Here is a tiny trained network, its code and every weight. The questions are about switching its units off for an input and a class, where a switched-off unit gives its printed mean instead of its output.

import numpy as np


def w(rows, s, z=0):
    codes = np.array(rows[::2]) - 128.0
    scale = np.full(codes.shape[1], s)
    scale[-1] = z or s
    return codes * scale


def norm(h):
    return h / np.sqrt((h * h).mean(-1, keepdims=True) + 1e-5)


def f(y):
    return np.maximum(y, 0)


def log_softmax(a):
    a = a - a.max(-1, keepdims=True)
    return a - np.log(np.exp(a).sum(-1, keepdims=True))


def net(x, mask):
    res = np.array(x, float).reshape(1, 4) / 4 @ E
    u = 0
    for l in range(3):
        y = f(norm(res) @ A[l][:, :-1].T + A[l][:, -1])
        res = res + np.where(mask[u : u + 6], y, B[l][:, -1]) @ B[l][:, :-1]
        u += 6
    return log_softmax(norm(res)[-1] @ U[:, :-1].T + U[:, -1])


A, B = {}, {}
E = w([
[49,126,91,60,141,172,66,235,50,96],'x0',
[119,89,251,72,90,119,122,171,100,165],'x1',
[94,131,216,181,102,183,104,147,56,102],'x2',
[201,35,116,254,137,33,135,173,94,62],'x3',
],0.012)
A[0] = w([
[168,117,167,131,118,112,162,82,169,138,71],'L0N0',
[176,110,145,243,127,77,131,48,152,126,94],'L0N1',
[180,115,178,157,123,72,157,48,172,145,119],'L0N2',
[129,140,77,251,121,151,133,122,100,101,84],'L0N3',
[145,138,216,178,124,134,143,57,146,125,190],'L0N4',
[193,98,128,202,121,107,144,89,142,133,4],'L0N5',
],0.021,0.0036)
B[0] = w([
[155,94,123,120,157,174,33,70,127,194,193],'L0N0',
[210,142,2,155,188,169,138,127,201,149,250],'L0N1',
[172,133,63,100,184,111,54,61,127,181,234],'L0N2',
[208,81,3,142,154,200,111,132,158,225,212],'L0N3',
[120,148,143,226,64,208,245,137,96,99,215],'L0N4',
[41,130,126,188,149,24,79,113,198,58,209],'L0N5',
],0.012,0.019)
A[1] = w([
[114,107,86,55,113,137,158,194,112,118,3],'L1N0',
[186,113,139,63,111,30,183,126,172,140,81],'L1N1',
[115,181,108,103,127,152,147,94,123,134,136],'L1N2',
[181,46,229,129,98,95,167,204,106,146,137],'L1N3',
[131,97,31,186,149,58,134,205,117,43,130],'L1N4',
[179,100,254,130,94,77,173,69,193,188,172],'L1N5',
],0.021,0.0035)
B[1] = w([
[143,198,101,96,165,134,97,177,126,136,192],'L1N0',
[87,41,157,154,134,137,52,86,121,130,144],'L1N1',
[67,103,93,180,119,147,124,130,192,56,191],'L1N2',
[141,124,179,119,85,48,170,153,95,127,171],'L1N3',
[171,109,136,159,110,225,192,102,93,180,249],'L1N4',
[139,100,8,178,152,199,115,173,81,138,159],'L1N5',
],0.018,0.017)
A[2] = w([
[172,45,125,125,186,40,36,90,157,113,151],'L2N0',
[163,134,80,191,110,103,173,40,195,118,183],'L2N1',
[125,158,179,107,157,168,84,91,68,141,145],'L2N2',
[140,127,142,165,134,116,153,3,212,132,205],'L2N3',
[140,108,109,170,120,111,179,33,191,130,160],'L2N4',
[209,87,144,199,101,93,206,70,128,158,2],'L2N5',
],0.021,0.0019)
B[2] = w([
[50,85,146,93,140,95,43,47,123,209,173],'L2N0',
[167,145,124,107,98,183,151,190,9,168,253],'L2N1',
[149,60,98,231,106,100,160,72,180,61,142],'L2N2',
[232,88,41,225,147,130,147,191,104,108,217],'L2N3',
[204,135,106,149,115,166,162,203,55,158,222],'L2N4',
[88,112,197,171,66,171,141,71,110,63,213],'L2N5',
],0.014,0.024)
U = w([
[168,99,53,196,138,204,129,132,110,163,203],'0',
[154,189,172,57,136,8,121,194,132,127,50],'1',
[107,79,125,92,168,61,45,83,131,205,87],'2',
[121,151,151,95,161,56,183,46,209,123,2],'3',
[30,167,81,114,168,170,73,138,221,83,176],'4',
[125,163,201,93,171,93,166,41,202,114,4],'5',
[146,112,210,113,124,130,182,58,154,154,38],'6',
[78,103,253,152,54,98,155,166,72,89,136],'7',
],0.014,0.005)

Each question gives the input, the list of numbers given to net, and the class t.
The units are the neurons (one row each of A and B). Each row of codes is followed by its name. A weight is (code - 128) times the scale printed after its matrix; where a second scale follows, it is the last column's (A, B and U).
mask holds one flag per neuron, layer by layer. A switched-off neuron (its flag False) gives its mean, the last column of its row in B, instead of its output. The means were averaged over made-up inputs and are rounded, as every weight is.
A unit's drop is (log p(t) with every unit on - log p(t) with that unit switched off) / (log p(t) with every unit on - log p(t) with every unit switched off).
unit that matters most: the unit with the biggest drop
top k neurons: the k neurons with the biggest drops, biggest first
top k neurons in layer l: the k neurons of layer l with the biggest drops, biggest first
drop of u: that unit's drop, to one decimal
input [0,8,4,-7], class 7: top 4 neurons -> L0N2; L0N1; L1N3; L0N3
input [3,-7,-4,-6], class 4: top 3 neurons -> L0N5; L0N1; L0N2
input [-1,6,-6,-7], class 4: top 2 neurons -> L0N1; L1N4
input [6,7,-1,1], class 1: unit that matters most -> L0N1
input [6,-6,-5,-4], class 4: top 3 neurons -> L0N5; L0N1; L1N0
input [0,-1,-8,-3], class 2: top 3 neurons in layer 0 -> L0N4; L0N1; L0N3
input [6,5,2,1], class 1: top 2 neurons in layer 1 -> L1N4; L1N0
input [4,3,1,5], class 7: top 3 neurons in layer 0 -> L0N1; L0N2; L0N5
input [8,4,5,-2], class 7: top 4 neurons -> L0N1; L0N2; L0N3; L2N2
input [6,-7,-2,-5], class 4: top 2 neurons in layer 0 -> L0N5; L0N1
input [8,7,6,2], class 7: top 2 neurons in layer 0 -> L0N1; L0N3
input [6,6,-4,3], class 7: top 4 neurons in layer 0 -> L0N1; L0N2; L0N3; L0N0
input [7,0,-2,-3], class 4: top 2 neurons in layer 0 -> L0N5; L0N1
input [-1,4,-8,-1], class 2: unit that matters most -> L0N4
input [3,6,-8,-2], class 2: top 2 neurons -> L0N4; L1N1
input [4,5,-4,6], class 7: top 2 neurons -> L0N1; L1N3
input [4,7,-7,1], class 2: top 3 neurons in layer 0 -> L0N4; L0N1; L0N5
input [-3,2,6,-4], class 7: top 2 neurons -> L0N4; L0N1
input [2,4,-5,3], class 7: top 2 neurons in layer 1 -> L1N3; L1N4
input [3,2,-5,0], class 2: top 3 neurons in layer 1 -> L1N1; L1N5; L1N2
input [8,-4,7,-4], class 4: drop of L2N1 -> 0.1
input [8,7,-3,-8], class 4: drop of L1N4 -> 0.0
